Group, then class
[ -2.9 -19.7  -4.7   4.0  11.1 -11.4   8.1   4.2  -5.9  15.9  12.5   3.4
  -6.0  -7.5   0.5  -6.4   3.3  -3.6 -12.0  13.2   2.4  -3.6  26.6   1.3
  -6.2  -9.8  11.2  -5.0] => Duseg L
[  7.1 -14.7   5.5   8.5  -5.0   2.7  -7.1   0.4   3.6  12.2   6.5 -11.2
  -4.7  -2.2  22.6   2.8  -8.8   2.1 -10.2  -6.5  -8.7   1.0  -3.2  -6.8
   4.3  -2.6  11.9  -5.7] => Bovol T
[ 12.6 -10.6  12.1   5.6 -34.1   7.7  -5.6   2.8   3.4   8.0  -1.9 -13.2
  -8.7 -12.5  26.0   9.1  -3.7   2.0  -1.6  -1.6 -13.0  -1.9  -6.1  -1.3
  -3.6   6.9  11.3  -3.0] => Bovol C
[ 21.1   2.7  -6.6  16.4 -25.3  33.4   0.6  11.1   8.4   4.8  -6.3   2.6
 -23.5   1.6   0.6  16.9 -17.4   1.3   2.9   2.7 -11.3   3.8 -21.4 -19.9
   2.3  -8.3 -13.3   4.1] => Bovol C
[ 19.4  -2.9   4.2   4.5 -10.0  13.9   3.0   0.5  10.8   6.4   9.3  -2.7
 -21.7  -6.3  24.2   5.8  -3.6   2.3  12.4   2.2   0.9   8.6 -28.2  -2.5
   7.8   2.6   1.8   1.5] => duro U
[-16.8  -1.7   4.7  -2.3 -42.6  16.3 -23.9 -10.3   6.0  13.5   3.6 -11.1
 -20.8  -4.3   1.6   3.9  -0.1 -11.3   3.2  -1.5 -11.9   4.4  11.3   9.0
 -10.2   3.1   9.3 -19.5] => Bovol T
[ 48.3 -19.0   8.1  14.1 -19.1   5.5   4.8  13.9  10.9  -4.0 -18.5 -22.2
  -2.7   2.7  55.5   7.3  -5.4  14.5   8.8   5.8 -13.0   2.8 -33.9  -7.8
  16.2  14.7   7.7   8.7] => Bovol C
[ 20.8  -7.0  -0.7  -5.7 -16.4   6.4   9.5   4.1  -3.3 -15.1 -24.2 -18.8
  -5.4  -1.9  20.0   5.2  -4.8   7.2  -0.1   4.5  22.9 -16.9   4.5   4.7
   2.4   4.4 -13.9  11.3] => Duseg L
[  7.9   5.5   0.0   0.7 -30.5  15.0  -5.6  -0.6  -3.6  -3.1  -7.5  -7.4
 -13.8  -3.3  14.3   5.6  -3.3  -0.5   6.7   1.9  -0.1   2.7 -11.5  -3.4
   2.9   8.3   0.1   0.7] => Bovol T
[ -4.1   8.7 -16.2  -0.7  -8.2  15.2   6.6   1.6   2.3   6.4  -7.5  -5.9
 -13.0  -7.9   0.8   6.1  -4.8   8.8  18.3  11.8  11.8  -7.6   0.0   2.0
  -4.2  -2.6  -5.9   4.3] => Duseg L
[-10.1  10.0   6.0  -7.7 -39.3  12.0   1.9  -4.9   0.9  -8.5  -2.5 -20.5
  -0.5  -8.2  17.1 -12.2  -5.1   2.9   8.7  -5.4  16.8 -19.3   9.2  21.0
  -3.4  20.5  -1.1  -4.1] => Duseg X
[ 14.2  -6.9  -3.7   5.1  -5.3   7.1  -8.5  12.6  -6.8   0.2   5.6  -1.8
  -4.4   2.0  -3.9   8.9  -2.9  -5.4  -2.8  -1.8  -0.2   4.0 -10.2 -24.0
   8.7  -4.7 -20.2  -0.9] => Bovol T
[  6.0  -6.4   3.5  -1.6  18.5  -6.3  10.8  20.4  -9.6 -10.3  -0.4   6.1
  24.4   8.7  -9.6   1.1  -2.0  10.8  -9.9  -5.9   2.8 -12.5  -6.9 -13.4
   4.9 -10.3 -14.8   2.6] => gamuz H
[ 19.6  -9.0   5.6  11.2 -13.6  11.3   0.3  13.9   7.7   6.3   5.1   0.2
 -13.6   0.1  15.0   4.6   0.8   4.7  -3.1   4.7 -12.3   4.4 -22.1  -9.4
  10.8  -6.2   4.4  -1.5] => Bovol T
[ 18.2 -13.1  -0.5   6.5   1.6   6.3   9.5   5.1   9.7  17.6   9.2   2.4
 -21.7   1.6  19.1  -6.5  -2.7  -1.4   2.3  14.8  -4.7   4.5 -12.2  -1.8
  -0.1   0.3   8.7  -6.8] => duro D
[ -9.5   1.1  -6.5   3.3   4.1   1.5  12.0   0.1  -1.7  12.1  18.0   3.7
   7.7  -2.5  -4.3  -4.5   0.8   8.6  -1.5   0.7   4.2 -11.1   6.7   3.7
   2.5  -2.2  -2.7  -0.2] => gamuz H
[ 39.8 -23.5  -2.5   5.8  14.8  -1.3  19.2   7.6  -1.3   9.3  -7.4  -7.9
  -1.3   2.4  12.5   0.8   0.0  13.4  -5.5  15.5   2.2  -8.8   2.3   1.5
   3.7  -8.3  -2.0  13.7] => Duseg L
[ 17.8  -8.9  -0.2  -6.9   4.9   4.9   0.0  10.7   7.6 -19.3 -17.6 -11.0
  10.5   2.5   2.5   4.4  -6.2  13.1   3.2  -6.5  23.7 -17.3  -8.7  -6.7
   7.5  -0.5 -23.4  21.2] => Duseg L
[-22.2  25.2   9.4   3.4 -61.9  24.0 -15.3 -17.1  17.9  23.8   3.8  -0.3
 -25.6 -14.7  10.1  -4.3  -1.8 -12.0   7.8   2.8 -20.7  15.1  10.3  19.6
  -6.1   9.5  19.7 -17.3] => Bovol C
[ 39.9 -22.3  -1.5  10.2 -10.8   3.3   8.2  10.4   8.3  -0.6 -23.8 -18.3
   3.9   1.9  36.0   6.7  -5.2   8.6   7.3  10.4 -16.9   1.1  -8.0  -2.0
  12.7   4.8   5.2  -0.3] => Bovol C
[12.1 -5.7  8.1  5.0  0.7  7.0 11.5  4.9 -6.1  3.9  6.6  3.5  7.7 -2.8
 15.8 -0.6  1.1  8.6 -0.1  4.4 -3.4 -9.0 -6.6  2.2  2.3 -4.3 -3.8  8.0] => gamuz G
